Here is a tiny trained network, its code and every weight. The questions are about switching its units off for an input and a class, where a switched-off unit gives its printed mean instead of its output.

import numpy as np


def w(rows, s, z=0):
    codes = np.array(rows[::2]) - 128.0
    scale = np.full(codes.shape[1], s)
    scale[-1] = z or s
    return codes * scale


def norm(h):
    return h / np.sqrt((h * h).mean(-1, keepdims=True) + 1e-5)


def f(y):
    return np.maximum(y, 0)


def log_softmax(a):
    a = a - a.max(-1, keepdims=True)
    return a - np.log(np.exp(a).sum(-1, keepdims=True))


def net(x, mask):
    res = np.array(x, float).reshape(1, 8) / 4 @ E
    u = 0
    for l in range(2):
        y = f(norm(res) @ A[l][:, :-1].T + A[l][:, -1])
        res = res + np.where(mask[u : u + 13], y, B[l][:, -1]) @ B[l][:, :-1]
        u += 13
    return log_softmax(norm(res)[-1] @ U[:, :-1].T + U[:, -1])


A, B = {}, {}
E = w([
[96,44,117,147,154],'x0',
[60,120,187,61,112],'x1',
[128,164,112,191,2],'x2',
[183,141,143,199,109],'x3',
[72,98,164,244,131],'x4',
[42,190,95,169,118],'x5',
[69,117,171,83,102],'x6',
[149,135,56,111,54],'x7',
],0.0073)
A[0] = w([
[212,91,198,96,118,3],'L0N0',
[147,206,133,223,114,141],'L0N1',
[115,250,191,153,135,12],'L0N2',
[158,81,101,128,237,83],'L0N3',
[56,110,209,160,124,62],'L0N4',
[112,146,118,24,121,43],'L0N5',
[156,127,100,159,203,64],'L0N6',
[103,191,121,150,107,124],'L0N7',
[75,101,44,2,135,104],'L0N8',
[177,203,231,133,178,159],'L0N9',
[83,100,84,34,103,80],'L0N10',
[167,158,178,96,107,139],'L0N11',
[33,104,131,150,144,139],'L0N12',
],0.011,0.0061)
B[0] = w([
[235,13,62,29,101,171],'L0N0',
[110,164,55,122,100,254],'L0N1',
[51,200,107,150,226,170],'L0N2',
[185,160,155,151,200,203],'L0N3',
[65,70,144,106,132,193],'L0N4',
[177,151,143,113,89,188],'L0N5',
[146,129,133,139,160,164],'L0N6',
[139,114,68,114,148,198],'L0N7',
[175,254,190,107,92,247],'L0N8',
[85,109,54,34,142,237],'L0N9',
[132,202,196,90,104,202],'L0N10',
[145,82,66,92,198,194],'L0N11',
[155,79,169,141,112,218],'L0N12',
],0.0094,0.0057)
A[1] = w([
[133,143,37,229,39,12],'L1N0',
[86,147,79,52,80,133],'L1N1',
[35,224,155,230,180,71],'L1N2',
[236,250,75,112,165,139],'L1N3',
[102,92,230,94,181,179],'L1N4',
[254,61,158,158,76,168],'L1N5',
[142,157,81,197,66,3],'L1N6',
[212,176,107,141,146,146],'L1N7',
[112,197,182,151,232,89],'L1N8',
[55,56,252,160,123,99],'L1N9',
[56,105,208,188,139,56],'L1N10',
[157,145,185,106,187,145],'L1N11',
[171,223,130,144,193,129],'L1N12',
],0.0087,0.004)
B[1] = w([
[210,133,68,254,33,181],'L1N0',
[158,150,117,168,119,193],'L1N1',
[138,158,103,44,161,159],'L1N2',
[104,98,193,158,123,254],'L1N3',
[113,117,161,173,56,183],'L1N4',
[101,140,106,73,186,176],'L1N5',
[192,127,63,198,54,155],'L1N6',
[85,92,141,145,143,192],'L1N7',
[99,174,145,148,133,159],'L1N8',
[45,56,120,104,59,167],'L1N9',
[83,91,95,80,91,151],'L1N10',
[190,71,163,214,103,173],'L1N11',
[85,125,170,182,132,184],'L1N12',
],0.0098,0.009)
U = w([
[222,64,118,46,144,170],'0',
[172,106,134,202,218,61],'1',
[163,252,179,63,59,84],'2',
[45,47,140,109,74,89],'3',
[57,232,58,109,180,32],'4',
[143,137,225,126,142,32],'5',
[165,163,43,224,59,254],'6',
],0.021,0.0025)

Each question gives the input, the list of numbers given to net, and the class t.
The units are the neurons (one row each of A and B). Each row of codes is followed by its name. A weight is (code - 128) times the scale printed after its matrix; where a second scale follows, it is the last column's (A, B and U).
mask holds one flag per neuron, layer by layer. A switched-off neuron (its flag False) gives its mean, the last column of its row in B, instead of its output. The means were averaged over made-up inputs and are rounded, as every weight is.
A unit's drop is (log p(t) with every unit on - log p(t) with that unit switched off) / (log p(t) with every unit on - log p(t) with every unit switched off).
The circuit of an input: a set's keep is (log p(t) with only the set's units on - log p(t) with every unit switched off) / (log p(t) with every unit on - log p(t) with every unit switched off). Starting from the 12 units with the biggest drops (on a tie, the unit counted first), units are removed one at a time, each time the one whose removal leaves the highest keep (on an exact tie, the one counted first), for as long as the keep stays at least 0.8.
circuit, biggest first: the units of the circuit, biggest drop first
most important unit: the unit with the biggest drop
k most important neurons: the k neurons with the biggest drops, biggest first
k most important neurons of layer l: the k neurons of layer l with the biggest drops, biggest first
drop of u: that unit's drop, to one decimal
input [5,7,3,-4,1,-6,3,5], class 2: most important unit => L0N8
input [-3,-1,-6,1,6,1,1,4], class 1: 3 most important neurons => (L0N3 L0N6 L0N10)
input [-8,-7,3,2,-3,-4,1,-8], class 4: circuit, biggest first => (L0N9 L0N2)
input [-7,7,2,7,5,6,1,3], class 4: 2 most important neurons => (L0N2 L1N2)
input [-8,-5,-1,8,1,-5,1,0], class 0: circuit, biggest first => (L0N0 L0N9)
input [-7,3,8,-4,4,-5,5,1], class 6: 3 most important neurons of layer 0 => (L0N8 L0N10 L0N9)
input [6,5,8,-3,-3,4,1,-1], class 2: 2 most important neurons => (L0N8 L0N10)
input [-1,0,-1,5,2,-6,-8,-5], class 0: 4 most important neurons => (L0N0 L0N9 L0N8 L0N2)
input [7,-4,-3,5,-6,7,8,-5], class 5: 2 most important neurons => (L0N3 L0N8)
input [8,0,7,-5,4,2,-6,-6], class 3: 2 most important neurons of layer 0 => (L0N4 L0N12)
input [3,5,-1,-1,0,-3,-3,-7], class 3: 2 most important neurons of layer 0 => (L0N4 L0N8)
input [4,4,-8,4,-3,-2,-1,7], class 5: drop of L0N3 => 0.1
input [6,-7,0,-4,-7,-4,-8,8], class 1: drop of L1N12 => 0.2
input [-4,-6,-4,-4,3,0,3,6], class 2: most important unit => L0N8
input [6,7,0,-6,-2,-8,3,1], class 2: drop of L0N8 => 0.2
